Below are the code and all the weights of a small trained network. Each question names an input and a target symbol and asks about switching units off, where a switched-off unit gives its printed mean instead of its output.

import numpy as np


def w(rows, s, z=0):
    codes = np.array(rows[::2]) - 128.0
    scale = np.full(codes.shape[1], s)
    scale[-1] = z or s
    return codes * scale


def f(y):
    return np.maximum(y, 0)


def softmax(a):
    e = np.exp(a - a.max(-1, keepdims=True))
    return e / e.sum(-1, keepdims=True)


def log_softmax(a):
    a = a - a.max(-1, keepdims=True)
    return a - np.log(np.exp(a).sum(-1, keepdims=True))


def net(x, mask):
    ids = ['αβγδεζηξπφψ'.index(c) for c in x.split()]
    T = len(ids)
    res = E[ids] + P[:T]
    q, k, v = (res @ M[0].T for M in (Q, K, V))
    z = softmax(np.where(np.tri(T) > 0, q @ k.T / 3**0.5, -1e9)) @ v
    res = res + np.where(mask[0], z, O[0][:, -1]) @ O[0][:, :-1]
    y = f(res @ A[0][:, :-1].T + A[0][:, -1])
    res = res + np.where(mask[1:9], y, B[0][:, -1]) @ B[0][:, :-1]
    return log_softmax(res[-1] @ U[:, :-1].T + U[:, -1])


Q, K, V, O, A, B = {}, {}, {}, {}, {}, {}
E = w([
[152,168,217,122,126,127],'α',
[176,71,80,111,191,150],'β',
[145,175,180,107,39,160],'γ',
[129,131,146,132,209,128],'δ',
[121,134,86,151,124,169],'ε',
[114,160,191,149,143,254],'ζ',
[138,110,159,97,123,118],'η',
[130,79,125,160,133,110],'ξ',
[111,66,131,155,136,111],'π',
[218,155,52,164,91,135],'φ',
[202,130,85,84,180,99],'ψ',
],0.024)
P = w([
[103,168,241,96,113,101],'0',
[163,117,65,135,183,56],'1',
[113,131,233,75,130,116],'2',
[163,118,153,107,151,111],'3',
[208,161,190,197,141,47],'4',
[116,150,151,101,190,46],'5',
[138,27,95,95,68,107],'6',
[211,128,105,90,254,162],'7',
[184,71,146,147,46,114],'8',
],0.0075)
Q[0] = w([
[3,125,96,173,218,158],'H0',
[45,249,75,129,133,91],'H0',
[174,154,100,216,88,82],'H0',
],0.0057)
K[0] = w([
[68,90,110,89,1,136],'H0',
[85,118,62,190,88,135],'H0',
[106,110,164,91,80,117],'H0',
],0.0086)
V[0] = w([
[192,134,142,160,139,100],'H0',
[2,144,78,138,108,137],'H0',
[162,62,190,225,112,114],'H0',
],0.0089)
O[0] = w([
[195,117,67,163,155,165,180],'H0',
[214,137,80,255,141,115,1],'H0',
[100,100,113,196,114,214,140],'H0',
],0.0093,0.008)
A[0] = w([
[97,32,93,45,182,140,116],'N0',
[162,100,87,42,91,100,244],'N1',
[123,74,112,98,112,141,216],'N2',
[56,216,173,118,110,195,4],'N3',
[74,213,39,91,70,136,95],'N4',
[231,139,25,155,87,107,13],'N5',
[145,175,2,130,93,222,206],'N6',
[190,122,77,63,141,146,162],'N7',
],0.0083,0.0036)
B[0] = w([
[159,196,139,229,86,134,254],'N0',
[129,142,220,152,150,2,251],'N1',
[112,162,134,230,220,70,203],'N2',
[181,82,97,169,112,133,165],'N3',
[128,145,176,161,35,106,148],'N4',
[124,91,185,127,112,132,148],'N5',
[33,131,128,87,75,136,182],'N6',
[183,184,161,112,105,94,212],'N7',
],0.0096,0.0094)
U = w([
[69,174,57,133,59,149,207],'α',
[177,79,168,2,135,162,110],'β',
[167,15,108,156,119,112,104],'γ',
[194,160,78,172,126,152,3],'δ',
[187,173,71,77,98,104,141],'ε',
[109,57,124,189,137,147,42],'ζ',
[114,118,157,96,90,124,252],'η',
[98,123,121,135,203,153,169],'ξ',
[162,82,127,200,99,181,183],'π',
[170,160,110,93,16,137,71],'φ',
[72,141,161,86,154,80,146],'ψ',
],0.0077,0.0036)

Each question gives the input, a string of symbols that net reads in full, and the target symbol t.
The units are the heads (3 rows each of Q, K, V and O) and the neurons (one row each of A and B). Each row of codes is followed by its name. A weight is (code - 128) times the scale printed after its matrix; where a second scale follows, it is the last column's (O, A, B and U).
mask holds one flag per unit, heads first, then neurons. A switched-off unit (its flag False) gives its mean, the last column of its rows in O or B, instead of its output. The means were averaged over made-up inputs and are rounded, as every weight is.
A unit's drop is (log p(t) with every unit on - log p(t) with that unit switched off) / (log p(t) with every unit on - log p(t) with every unit switched off).
The circuit of an input: a set's keep is (log p(t) with only the set's units on - log p(t) with every unit switched off) / (log p(t) with every unit on - log p(t) with every unit switched off). Starting from all 9 units, units are removed one at a time, each time the one whose removal leaves the highest keep (on an exact tie, the one counted first), for as long as the keep stays at least 0.8.
circuit, biggest first: the units of the circuit, biggest drop first
most important unit: the unit with the biggest drop
k most important neurons: the k neurons with the biggest drops, biggest first
drop of u: that unit's drop, to one decimal
input π ξ ψ α δ φ α φ, target φ: circuit, biggest first : N7, N6
input ξ η η γ α ε, target α: circuit, biggest first : N1, N6, H0
input α ψ η π η ζ, target π: 3 most important neurons : N3, N1, N7
input ε ψ η ε π ψ η, target ψ: most important unit : N1
input φ ψ γ η ζ ψ ε ψ η, target ψ: circuit, biggest first : H0, N1
input ε δ ε ε ε η φ, target η: circuit, biggest first : N5, N6, N1
input η ε π ε, target α: 2 most important neurons : N6, N1
input α ψ β γ ξ φ η φ, target φ: 3 most important neurons : N7, N4, N6
input β ψ φ ε π η φ α ψ, target ψ: 2 most important neurons : N1, N2
input ψ ε α ε η ε γ φ ψ, target ψ: drop of N5 : 0.0
input η π η π ξ η γ α, target β: drop of N1 : 0.1
input ζ ζ η α, target β: drop of N0 : 0.6
